Here is a tiny trained network, its code and every weight. The questions are about switching its units off for an input and a target symbol, where a switched-off unit gives its printed mean instead of its output.

import numpy as np


def w(rows, s, z=0):
    codes = np.array(rows[::2]) - 128.0
    scale = np.full(codes.shape[1], s)
    scale[-1] = z or s
    return codes * scale


def f(y):
    return np.maximum(y, 0)


def softmax(a):
    e = np.exp(a - a.max(-1, keepdims=True))
    return e / e.sum(-1, keepdims=True)


def log_softmax(a):
    a = a - a.max(-1, keepdims=True)
    return a - np.log(np.exp(a).sum(-1, keepdims=True))


def net(x, mask):
    ids = ['αβεζηθλμξπψω'.index(c) for c in x.split()]
    T = len(ids)
    res = E[ids] + P[:T]
    u = 0
    for l in range(2):
        q, k, v = (res @ M[l].T for M in (Q, K, V))
        z = softmax(np.where(np.tri(T) > 0, q @ k.T / 4**0.5, -1e9)) @ v
        res = res + np.where(mask[u], z, O[l][:, -1]) @ O[l][:, :-1]
        u += 1
        y = f(res @ A[l][:, :-1].T + A[l][:, -1])
        res = res + np.where(mask[u : u + 8], y, B[l][:, -1]) @ B[l][:, :-1]
        u += 8
    return log_softmax(res[-1] @ U[:, :-1].T + U[:, -1])


Q, K, V, O, A, B = {}, {}, {}, {}, {}, {}
E = w([
[96,128,140,165],'α',
[94,135,146,171],'β',
[113,72,53,120],'ε',
[97,215,14,177],'ζ',
[56,126,166,218],'η',
[131,88,96,128],'θ',
[157,141,131,141],'λ',
[122,67,92,130],'μ',
[116,136,145,159],'ξ',
[169,106,107,76],'π',
[123,147,160,168],'ψ',
[2,218,107,33],'ω',
],0.016)
P = w([
[2,47,148,194],'0',
[75,113,140,169],'1',
[97,122,131,161],'2',
[109,128,123,161],'3',
[120,132,119,161],'4',
[132,137,114,162],'5',
[140,140,109,164],'6',
[148,138,105,165],'7',
[156,139,102,165],'8',
[164,135,97,164],'9',
[169,135,95,165],'10',
],0.014)
Q[0] = w([
[171,157,73,222],'L0H0',
[70,163,2,187],'L0H0',
[181,120,81,76],'L0H0',
[104,67,151,122],'L0H0',
],0.0091)
K[0] = w([
[35,239,91,96],'L0H0',
[83,154,22,69],'L0H0',
[182,84,61,64],'L0H0',
[162,3,234,119],'L0H0',
],0.0049)
V[0] = w([
[83,94,109,186],'L0H0',
[119,88,30,16],'L0H0',
[120,2,121,111],'L0H0',
[60,162,177,13],'L0H0',
],0.0073)
O[0] = w([
[119,171,185,157,255],'L0H0',
[168,85,110,81,125],'L0H0',
[125,163,121,98,111],'L0H0',
[254,72,84,180,98],'L0H0',
],0.01,0.005)
A[0] = w([
[217,89,226,150,164],'L0N0',
[80,137,103,137,198],'L0N1',
[7,213,111,7,70],'L0N2',
[89,254,182,87,235],'L0N3',
[167,118,155,140,255],'L0N4',
[85,116,132,83,102],'L0N5',
[47,179,161,148,78],'L0N6',
[130,68,197,227,24],'L0N7',
],0.0079,0.005)
B[0] = w([
[209,224,161,53,153],'L0N0',
[47,122,122,150,206],'L0N1',
[163,168,198,243,202],'L0N2',
[113,86,128,8,254],'L0N3',
[67,17,199,157,183],'L0N4',
[224,147,122,174,139],'L0N5',
[175,116,28,116,214],'L0N6',
[254,70,122,74,161],'L0N7',
],0.007,0.0089)
Q[1] = w([
[135,98,164,179],'L1H0',
[181,174,40,222],'L1H0',
[135,90,234,141],'L1H0',
[254,213,55,40],'L1H0',
],0.0062)
K[1] = w([
[110,134,60,95],'L1H0',
[13,135,109,182],'L1H0',
[137,118,172,97],'L1H0',
[132,176,121,254],'L1H0',
],0.01)
V[1] = w([
[181,254,77,203],'L1H0',
[117,157,78,94],'L1H0',
[147,161,178,174],'L1H0',
[120,131,152,72],'L1H0',
],0.0078)
O[1] = w([
[254,64,144,78,3],'L1H0',
[109,137,136,71,127],'L1H0',
[211,244,138,97,94],'L1H0',
[105,114,159,156,121],'L1H0',
],0.0066,0.004)
A[1] = w([
[147,152,212,66,253],'L1N0',
[66,151,189,198,8],'L1N1',
[155,66,36,195,159],'L1N2',
[72,75,201,198,133],'L1N3',
[54,132,134,172,23],'L1N4',
[116,115,243,94,68],'L1N5',
[79,149,192,188,182],'L1N6',
[9,206,141,112,205],'L1N7',
],0.011,0.0062)
B[1] = w([
[99,92,118,199,155],'L1N0',
[79,61,133,253,161],'L1N1',
[77,142,187,82,168],'L1N2',
[199,150,72,84,185],'L1N3',
[130,109,231,181,169],'L1N4',
[153,171,247,221,133],'L1N5',
[178,190,129,115,192],'L1N6',
[143,88,159,59,250],'L1N7',
],0.012,0.018)
U = w([
[143,72,45,17,152],'α',
[19,184,123,210,201],'β',
[211,166,122,75,33],'ε',
[122,179,168,199,64],'ζ',
[75,68,250,157,96],'η',
[160,122,119,11,187],'θ',
[145,184,134,129,89],'λ',
[91,134,135,226,134],'μ',
[50,18,24,66,127],'ξ',
[147,198,143,139,89],'π',
[131,181,142,172,110],'ψ',
[68,86,63,199,255],'ω',
],0.011,0.008)

Each question gives the input, a string of symbols that net reads in full, and the target symbol t.
The units are the heads (4 rows each of Q, K, V and O) and the neurons (one row each of A and B). Each row of codes is followed by its name. A weight is (code - 128) times the scale printed after its matrix; where a second scale follows, it is the last column's (O, A, B and U).
mask holds one flag per unit, layer by layer, with each layer's heads first. A switched-off unit (its flag False) gives its mean, the last column of its rows in O or B, instead of its output. The means were averaged over made-up inputs and are rounded, as every weight is.
A unit's drop is (log p(t) with every unit on - log p(t) with that unit switched off) / (log p(t) with every unit on - log p(t) with every unit switched off).
The circuit of an input: a set's keep is (log p(t) with only the set's units on - log p(t) with every unit switched off) / (log p(t) with every unit on - log p(t) with every unit switched off). Starting from the 12 units with the biggest drops (on a tie, the unit counted first), units are removed one at a time, each time the one whose removal leaves the highest keep (on an exact tie, the one counted first), for as long as the keep stays at least 0.8.
units of the circuit, in order: the units of the circuit, biggest drop first
most important unit: the unit with the biggest drop
k most important neurons: the k neurons with the biggest drops, biggest first
k most important neurons of layer l: the k neurons of layer l with the biggest drops, biggest first
input π θ β ζ α ξ ψ β ξ μ α, target θ: units of the circuit, in order => [L1N3 L1N7 L0H0]
input η η ξ π ξ ζ, target η: units of the circuit, in order => [L0H0 L1N7 L1N4]
input π π π ζ ε ζ, target θ: units of the circuit, in order => [L0H0 L1N7]
input θ θ ω, target η: 2 most important neurons => [L0N2 L1N7]
input η ε π α ψ λ ω, target η: 4 most important neurons => [L0N2 L0N3 L1N3 L1N7]
input ζ π θ π π ξ ε π, target ξ: 2 most important neurons of layer 1 => [L1N6 L1N4]
input θ ζ θ π, target η: 3 most important neurons => [L0N6 L1N5 L1N0]
input π θ ζ ξ θ η ζ, target θ: units of the circuit, in order => [L1N7 L0H0]
input ζ π π ε, target η: 2 most important neurons of layer 1 => [L1N4 L1N1]
input θ η π λ λ ψ π ζ ε, target η: most important unit => L0N3
input θ ω π, target ω: units of the circuit, in order => [L1N7 L1N6 L1N2]
input ζ β ζ η α β ζ π π λ ζ, target α: 3 most important neurons => [L0N4 L0N3 L0N6]
input λ θ θ ω ε ζ η ψ π, target ω: units of the circuit, in order => [L1N7 L1N6]
input η θ η π π ψ π ω ζ ζ, target β: 4 most important neurons => [L1N7 L0N3 L1N2 L1N3]
input ζ β ξ π, target η: 3 most important neurons => [L0N6 L1N5 L0N7]
input μ η ω η λ α α ζ, target β: 4 most important neurons => [L0N3 L1N7 L1N2 L1N3]
input η θ λ θ ζ β ζ η, target θ: most important neuron => [L0N6]
input π π ζ, target η: 4 most important neurons of layer 0 => [L0N1 L0N2 L0N0 L0N7]
input ε λ ζ π π ε β ε π ζ π, target ξ: 2 most important neurons of layer 0 => [L0N2 L0N0]
input ω π π η, target ε: most important neuron of layer 0 => [L0N7]
